Here is a tiny trained network, its code and every weight. The questions are about switching its units off for an input and a target symbol, where a switched-off unit gives its printed mean instead of its output.

import numpy as np


def w(rows, s, z=0):
    codes = np.array(rows[::2]) - 128.0
    scale = np.full(codes.shape[1], s)
    scale[-1] = z or s
    return codes * scale


def norm(h):
    return h / np.sqrt((h * h).mean(-1, keepdims=True) + 1e-5)


def f(y):
    return np.maximum(y, 0)


def softmax(a):
    e = np.exp(a - a.max(-1, keepdims=True))
    return e / e.sum(-1, keepdims=True)


def log_softmax(a):
    a = a - a.max(-1, keepdims=True)
    return a - np.log(np.exp(a).sum(-1, keepdims=True))


def net(x, mask):
    ids = ['ΔΘΛΞΠΩαβγεζημστψ'.index(c) for c in x.split()]
    T = len(ids)
    res = E[ids] + P[:T]
    q, k, v = (norm(res) @ M[0].T for M in (Q, K, V))
    z = softmax(np.where(np.tri(T) > 0, q @ k.T / 2**0.5, -1e9)) @ v
    res = res + np.where(mask[0], z, O[0][:, -1]) @ O[0][:, :-1]
    y = f(norm(res) @ A[0][:, :-1].T + A[0][:, -1])
    res = res + np.where(mask[1:13], y, B[0][:, -1]) @ B[0][:, :-1]
    return log_softmax(norm(res)[-1] @ U[:, :-1].T + U[:, -1])


Q, K, V, O, A, B = {}, {}, {}, {}, {}, {}
E = w([
[121,122,149,152,101,117,138,132],'Δ',
[60,70,253,128,76,38,112,104],'Θ',
[168,141,78,123,106,118,112,158],'Λ',
[157,123,185,160,137,163,132,158],'Ξ',
[143,87,127,92,168,117,116,141],'Π',
[157,166,106,131,120,156,171,107],'Ω',
[118,120,154,143,100,112,147,133],'α',
[112,126,156,141,103,115,142,130],'β',
[149,144,173,109,117,98,152,119],'γ',
[110,122,160,146,107,117,150,134],'ε',
[146,135,136,132,162,72,151,122],'ζ',
[165,80,122,117,63,74,151,64],'η',
[89,164,245,130,100,163,64,163],'μ',
[139,157,140,102,115,108,67,73],'σ',
[111,105,77,161,111,163,113,112],'τ',
[113,113,111,78,115,131,154,159],'ψ',
],0.0045)
P = w([
[214,25,255,86,32,161,20,115],'0',
[171,53,203,106,53,141,46,123],'1',
[143,81,169,102,67,123,58,127],'2',
[133,92,145,108,86,124,67,131],'3',
[109,112,122,114,99,116,78,125],'4',
[96,122,97,113,118,120,84,128],'5',
[99,125,79,111,134,121,97,143],'6',
[80,125,57,118,152,120,104,139],'7',
[63,126,38,137,184,121,117,148],'8',
[65,134,6,140,208,132,119,162],'9',
[68,126,39,129,172,127,119,151],'10',
],0.00091)
Q[0] = w([
[1,76,176,222,27,45,232,183],'h1',
[67,121,134,164,100,108,173,201],'h1',
],0.0098)
K[0] = w([
[110,150,3,123,216,119,163,156],'h1',
[108,131,36,132,186,147,137,175],'h1',
],0.0039)
V[0] = w([
[111,247,113,200,68,191,199,33],'h1',
[183,165,171,223,180,27,130,95],'h1',
],0.0015)
O[0] = w([
[108,34,205,161,108,92,7,188,6],'h1',
[230,143,182,115,218,34,80,69,209],'h1',
],0.0019,0.0015)
A[0] = w([
[137,44,165,101,63,137,129,162,186],'n1',
[58,104,169,177,155,188,186,128,169],'n2',
[120,219,183,141,122,75,154,78,197],'n3',
[167,194,172,188,207,32,147,98,3],'n4',
[157,168,175,67,94,144,2,57,196],'n5',
[177,70,119,141,237,197,103,210,205],'n6',
[153,161,80,101,115,251,201,90,169],'n7',
[198,80,69,156,113,67,129,150,255],'n8',
[121,155,159,45,164,124,160,113,208],'n9',
[129,56,94,88,142,104,23,214,200],'n10',
[168,134,185,76,198,56,166,119,81],'n11',
[150,147,98,100,93,102,51,55,39],'n12',
],0.0027,0.00091)
B[0] = w([
[118,177,63,108,188,121,116,115,191],'n1',
[209,159,121,73,93,138,66,151,157],'n2',
[173,85,92,145,191,171,134,128,251],'n3',
[154,73,117,187,132,141,176,254,248],'n4',
[82,154,34,162,187,106,161,149,216],'n5',
[208,126,152,84,44,35,48,44,150],'n6',
[123,141,255,206,178,49,144,66,160],'n7',
[89,92,158,75,91,227,148,103,231],'n8',
[95,82,114,166,184,144,114,123,198],'n9',
[109,191,179,141,181,223,173,111,164],'n10',
[106,79,68,188,77,199,121,222,245],'n11',
[136,158,125,116,114,28,149,197,186],'n12',
],0.0027,0.0028)
U = w([
[73,98,89,215,107,212,55,37,100],'Δ',
[127,130,138,117,133,128,123,121,18],'Θ',
[188,214,54,54,66,216,131,160,110],'Λ',
[131,125,141,125,135,133,121,120,5],'Ξ',
[178,188,205,206,199,105,203,46,122],'Π',
[45,183,212,142,162,195,39,185,175],'Ω',
[165,50,76,67,50,66,181,51,139],'α',
[112,194,43,127,214,37,65,110,171],'β',
[35,54,223,139,131,22,92,131,115],'γ',
[255,141,220,122,113,91,43,138,163],'ε',
[172,52,88,192,173,169,185,209,213],'ζ',
[35,144,151,26,201,162,225,115,126],'η',
[124,128,137,121,138,131,125,115,5],'μ',
[161,51,139,31,221,197,52,72,99],'σ',
[88,153,114,108,60,128,77,180,128],'τ',
[97,215,168,177,40,108,198,146,124],'ψ',
],0.0086,0.0031)

Each question gives the input, a string of symbols that net reads in full, and the target symbol t.
The units are the heads (2 rows each of Q, K, V and O) and the neurons (one row each of A and B). Each row of codes is followed by its name. A weight is (code - 128) times the scale printed after its matrix; where a second scale follows, it is the last column's (O, A, B and U).
mask holds one flag per unit, heads first, then neurons. A switched-off unit (its flag False) gives its mean, the last column of its rows in O or B, instead of its output. The means were averaged over made-up inputs and are rounded, as every weight is.
A unit's drop is (log p(t) with every unit on - log p(t) with that unit switched off) / (log p(t) with every unit on - log p(t) with every unit switched off).
The circuit of an input: a set's keep is (log p(t) with only the set's units on - log p(t) with every unit switched off) / (log p(t) with every unit on - log p(t) with every unit switched off). Starting from the 12 units with the biggest drops (on a tie, the unit counted first), units are removed one at a time, each time the one whose removal leaves the highest keep (on an exact tie, the one counted first), for as long as the keep stays at least 0.8.
circuit, biggest first: the units of the circuit, biggest drop first
most important unit: the unit with the biggest drop
k most important neurons: the k neurons with the biggest drops, biggest first
drop when u is switched off: that unit's drop, to one decimal
input ε Δ Δ, target Δ: circuit, biggest first : [n4 n12 n1]
input ζ ζ ζ ζ β Θ Ξ, target ε: circuit, biggest first : [n6]
input α ζ Π σ β, target Π: circuit, biggest first : [h1 n7 n11]
input τ Π Θ α, target Π: circuit, biggest first : [h1 n7 n11 n4]
input ζ Θ ζ ζ Λ Δ, target Λ: 3 most important neurons : [n2 n4 n9]
input η σ ε β, target β: circuit, biggest first : [n1 n8 n4 n11]
input β τ Θ γ β μ Θ ε, target τ: circuit, biggest first : [h1 n2 n4 n3]
input γ β η β β, target β: 2 most important neurons : [n8 n1]
input β β Ω ψ β ζ α η ψ ε, target ψ: 2 most important neurons : [n7 n2]
input μ Λ η ψ γ Λ ψ τ, target Δ: 2 most important neurons : [n7 n4]
input β Λ η ε, target Λ: 3 most important neurons : [n2 n4 n1]
input ζ ψ α ζ ζ Π, target σ: 3 most important neurons : [n6 n10 n4]
input Θ β Θ α, target α: 4 most important neurons : [n4 n11 n10 n5]
input ψ η σ ε, target ψ: 2 most important neurons : [n7 n8]
input η β ε η ε η γ Λ ε α, target Λ: most important unit : n2
input σ η Θ η α, target α: 4 most important neurons : [n4 n11 n5 n10]
input Ω ζ ζ ζ σ ζ σ Λ Θ α Λ, target Λ: 2 most important neurons : [n10 n8]
input ψ ζ ζ σ ζ ζ ε ζ ζ Π ε, target Π: 3 most important neurons : [n7 n11 n4]
input η ζ β Λ η ζ σ η ψ, target η: drop when n11 is switched off : 0.1
input ε γ η ζ σ Θ Λ η β, target Λ: drop when n4 is switched off : 0.4
input σ α Λ η Ω Ω Θ β, target Ω: drop when h1 is switched off : 1.6
input ζ Π ψ Δ ε Λ Λ η Λ Δ, target Λ: most important neuron : [n2]
input Δ τ β, target τ: drop when n1 is switched off : 0.2
